Below is a small trained network, with its code and all its weights. Each question gives an input and a target symbol and asks what happens when units are switched off, that is, made to give their printed mean instead of their output.

import numpy as np


def w(rows, s, z=0):
    codes = np.array(rows[::2]) - 128.0
    scale = np.full(codes.shape[1], s)
    scale[-1] = z or s
    return codes * scale


def f(y):
    return y / 2 * (1 + np.tanh(0.7978845608 * (y + 0.044715 * y**3)))


def softmax(a):
    e = np.exp(a - a.max(-1, keepdims=True))
    return e / e.sum(-1, keepdims=True)


def log_softmax(a):
    a = a - a.max(-1, keepdims=True)
    return a - np.log(np.exp(a).sum(-1, keepdims=True))


def net(x, mask):
    ids = ['ΛΨαμτφ'.index(c) for c in x.split()]
    T = len(ids)
    res = E[ids] + P[:T]
    u = 0
    for l in range(3):
        q, k, v = (res @ M[l].T for M in (Q, K, V))
        z = softmax(np.where(np.tri(T) > 0, q @ k.T / 3**0.5, -1e9)) @ v
        res = res + np.where(mask[u], z, O[l][:, -1]) @ O[l][:, :-1]
        u += 1
        y = f(res @ A[l][:, :-1].T + A[l][:, -1])
        res = res + np.where(mask[u : u + 4], y, B[l][:, -1]) @ B[l][:, :-1]
        u += 4
    return log_softmax(res[-1] @ U[:, :-1].T + U[:, -1])


Q, K, V, O, A, B = {}, {}, {}, {}, {}, {}
E = w([
[164,135,129,209,24],'Λ',
[222,88,125,211,205],'Ψ',
[186,210,4,108,40],'α',
[144,58,125,119,152],'μ',
[89,62,134,172,25],'τ',
[8,166,189,147,109],'φ',
],0.012)
P = w([
[183,135,171,123,48],'0',
[171,155,176,120,91],'1',
[141,156,160,129,112],'2',
[105,155,131,140,144],'3',
[68,155,104,155,170],'4',
[30,162,77,173,199],'5',
[2,170,65,194,223],'6',
],0.0055)
Q[0] = w([
[100,111,201,179,35],'L0H0',
[207,250,85,193,73],'L0H0',
[103,165,158,53,109],'L0H0',
],0.025)
K[0] = w([
[40,95,210,201,33],'L0H0',
[250,244,108,214,74],'L0H0',
[37,173,75,68,116],'L0H0',
],0.021)
V[0] = w([
[93,137,127,100,163],'L0H0',
[102,136,125,111,148],'L0H0',
[254,76,183,64,29],'L0H0',
],0.0063)
O[0] = w([
[163,137,202,120,186,8],'L0H0',
[158,145,199,127,164,55],'L0H0',
[1,17,92,167,167,221],'L0H0',
],0.0038,0.0013)
A[0] = w([
[237,186,227,134,76,183],'L0N0',
[247,189,170,26,151,146],'L0N1',
[36,103,119,61,117,82],'L0N2',
[155,44,162,189,180,254],'L0N3',
],0.012,0.0013)
B[0] = w([
[184,189,94,135,174,149],'L0N0',
[174,246,81,24,46,119],'L0N1',
[161,175,114,168,143,144],'L0N2',
[146,153,61,131,90,254],'L0N3',
],0.012,0.0052)
Q[1] = w([
[128,114,172,13,187],'L1H0',
[254,101,210,153,169],'L1H0',
[4,175,1,177,238],'L1H0',
],0.0068)
K[1] = w([
[165,194,103,241,48],'L1H0',
[185,132,175,60,20],'L1H0',
[79,202,253,170,189],'L1H0',
],0.0067)
V[1] = w([
[156,117,167,64,192],'L1H0',
[135,124,143,151,100],'L1H0',
[91,113,2,134,100],'L1H0',
],0.011)
O[1] = w([
[32,191,78,172,172,2],'L1H0',
[126,94,111,155,120,153],'L1H0',
[207,123,254,15,74,252],'L1H0',
],0.0078,0.0069)
A[1] = w([
[153,116,201,90,178,251],'L1N0',
[158,85,140,136,254,97],'L1N1',
[72,85,200,166,119,172],'L1N2',
[88,191,182,158,152,65],'L1N3',
],0.012,0.0012)
B[1] = w([
[215,214,178,90,161,253],'L1N0',
[1,99,140,110,92,132],'L1N1',
[140,192,200,85,187,152],'L1N2',
[114,179,171,203,105,160],'L1N3',
],0.0091,0.0055)
Q[2] = w([
[71,48,112,157,3],'L2H0',
[40,165,56,159,157],'L2H0',
[237,179,96,102,73],'L2H0',
],0.011)
K[2] = w([
[233,120,239,54,118],'L2H0',
[181,36,78,59,131],'L2H0',
[106,254,109,91,240],'L2H0',
],0.0098)
V[2] = w([
[83,146,96,63,5],'L2H0',
[99,15,169,78,140],'L2H0',
[81,168,65,20,181],'L2H0',
],0.013)
O[2] = w([
[79,154,105,164,5,170],'L2H0',
[102,2,149,139,102,75],'L2H0',
[116,115,100,33,48,7],'L2H0',
],0.011,0.013)
A[2] = w([
[205,129,139,183,96,154],'L2N0',
[24,95,249,92,113,146],'L2N1',
[247,70,64,47,120,84],'L2N2',
[79,195,157,168,157,4],'L2N3',
],0.013,0.0043)
B[2] = w([
[75,170,145,127,124,253],'L2N0',
[180,62,174,44,190,149],'L2N1',
[215,127,9,100,123,187],'L2N2',
[120,51,90,68,125,194],'L2N3',
],0.014,0.024)
U = w([
[64,173,170,201,166,253],'Λ',
[115,201,140,91,213,102],'Ψ',
[120,145,163,56,57,50],'α',
[217,1,119,146,80,172],'μ',
[145,105,211,99,128,86],'τ',
[109,45,113,147,119,109],'φ',
],0.0052,0.0051)

Each question gives the input, a string of symbols that net reads in full, and the target symbol t.
The units are the heads (3 rows each of Q, K, V and O) and the neurons (one row each of A and B). Each row of codes is followed by its name. A weight is (code - 128) times the scale printed after its matrix; where a second scale follows, it is the last column's (O, A, B and U).
mask holds one flag per unit, layer by layer, with each layer's heads first. A switched-off unit (its flag False) gives its mean, the last column of its rows in O or B, instead of its output. The means were averaged over made-up inputs and are rounded, as every weight is.
A unit's drop is (log p(t) with every unit on - log p(t) with that unit switched off) / (log p(t) with every unit on - log p(t) with every unit switched off).
The circuit of an input: a set's keep is (log p(t) with only the set's units on - log p(t) with every unit switched off) / (log p(t) with every unit on - log p(t) with every unit switched off). Starting from the 12 units with the biggest drops (on a tie, the unit counted first), units are removed one at a time, each time the one whose removal leaves the highest keep (on an exact tie, the one counted first), for as long as the keep stays at least 0.8.
units of the circuit, in order: the units of the circuit, biggest drop first
most important unit: the unit with the biggest drop
k most important neurons: the k neurons with the biggest drops, biggest first
k most important neurons of layer l: the k neurons of layer l with the biggest drops, biggest first
input Ψ Λ τ φ α Ψ Ψ, target φ: 2 most important neurons -> [L2N3; L2N0]
input Ψ τ τ α Ψ Λ, target Λ: 2 most important neurons -> [L0N3; L2N2]
input μ α τ, target τ: most important unit -> L0H0
input α φ μ φ, target μ: units of the circuit, in order -> [L2N3; L2N0]
input μ τ μ φ μ τ φ, target μ: units of the circuit, in order -> [L2H0; L2N0]
input Ψ μ Ψ τ μ μ Λ, target Λ: units of the circuit, in order -> [L2N2; L2N1]
input φ Ψ φ μ φ, target φ: 2 most important neurons -> [L1N0; L2N3]
input μ μ Ψ φ Ψ, target Λ: 3 most important neurons -> [L0N3; L2N3; L2N2]
input μ φ φ, target φ: 2 most important neurons -> [L0N3; L2N3]
input μ τ α, target α: 3 most important neurons -> [L0N3; L0N1; L1N3]
input α τ μ Ψ Ψ μ Ψ, target μ: units of the circuit, in order -> [L2H0; L1N3; L2N2]
input τ Λ α μ Ψ μ α, target μ: units of the circuit, in order -> [L2H0; L1N0; L2N0; L2N2]
input Ψ α Ψ, target α: units of the circuit, in order -> [L2H0; L0N1]
input φ μ Λ α μ, target Λ: 4 most important neurons -> [L1N0; L0N1; L0N3; L2N2]
input φ μ φ Ψ μ φ μ, target φ: 2 most important neurons -> [L2N0; L0N3]
input μ Ψ μ μ μ, target μ: most important unit -> L2H0
input α Λ τ α μ Λ, target τ: 3 most important neurons of layer 0 -> [L0N3; L0N0; L0N2]
input Λ Λ Ψ Ψ τ α, target α: 2 most important neurons -> [L0N3; L0N1]
input Λ Λ μ φ μ τ μ, target φ: 2 most important neurons -> [L0N3; L1N1]
input φ α φ, target α: most important neuron of layer 0 -> [L0N3]
input Λ μ μ μ μ α τ, target τ: 2 most important neurons -> [L2N1; L0N0]
input Ψ μ μ Ψ, target μ: 2 most important neurons of layer 0 -> [L0N3; L0N2]
input Λ Λ τ τ μ Ψ Λ, target τ: 3 most important neurons -> [L1N0; L0N3; L2N1]
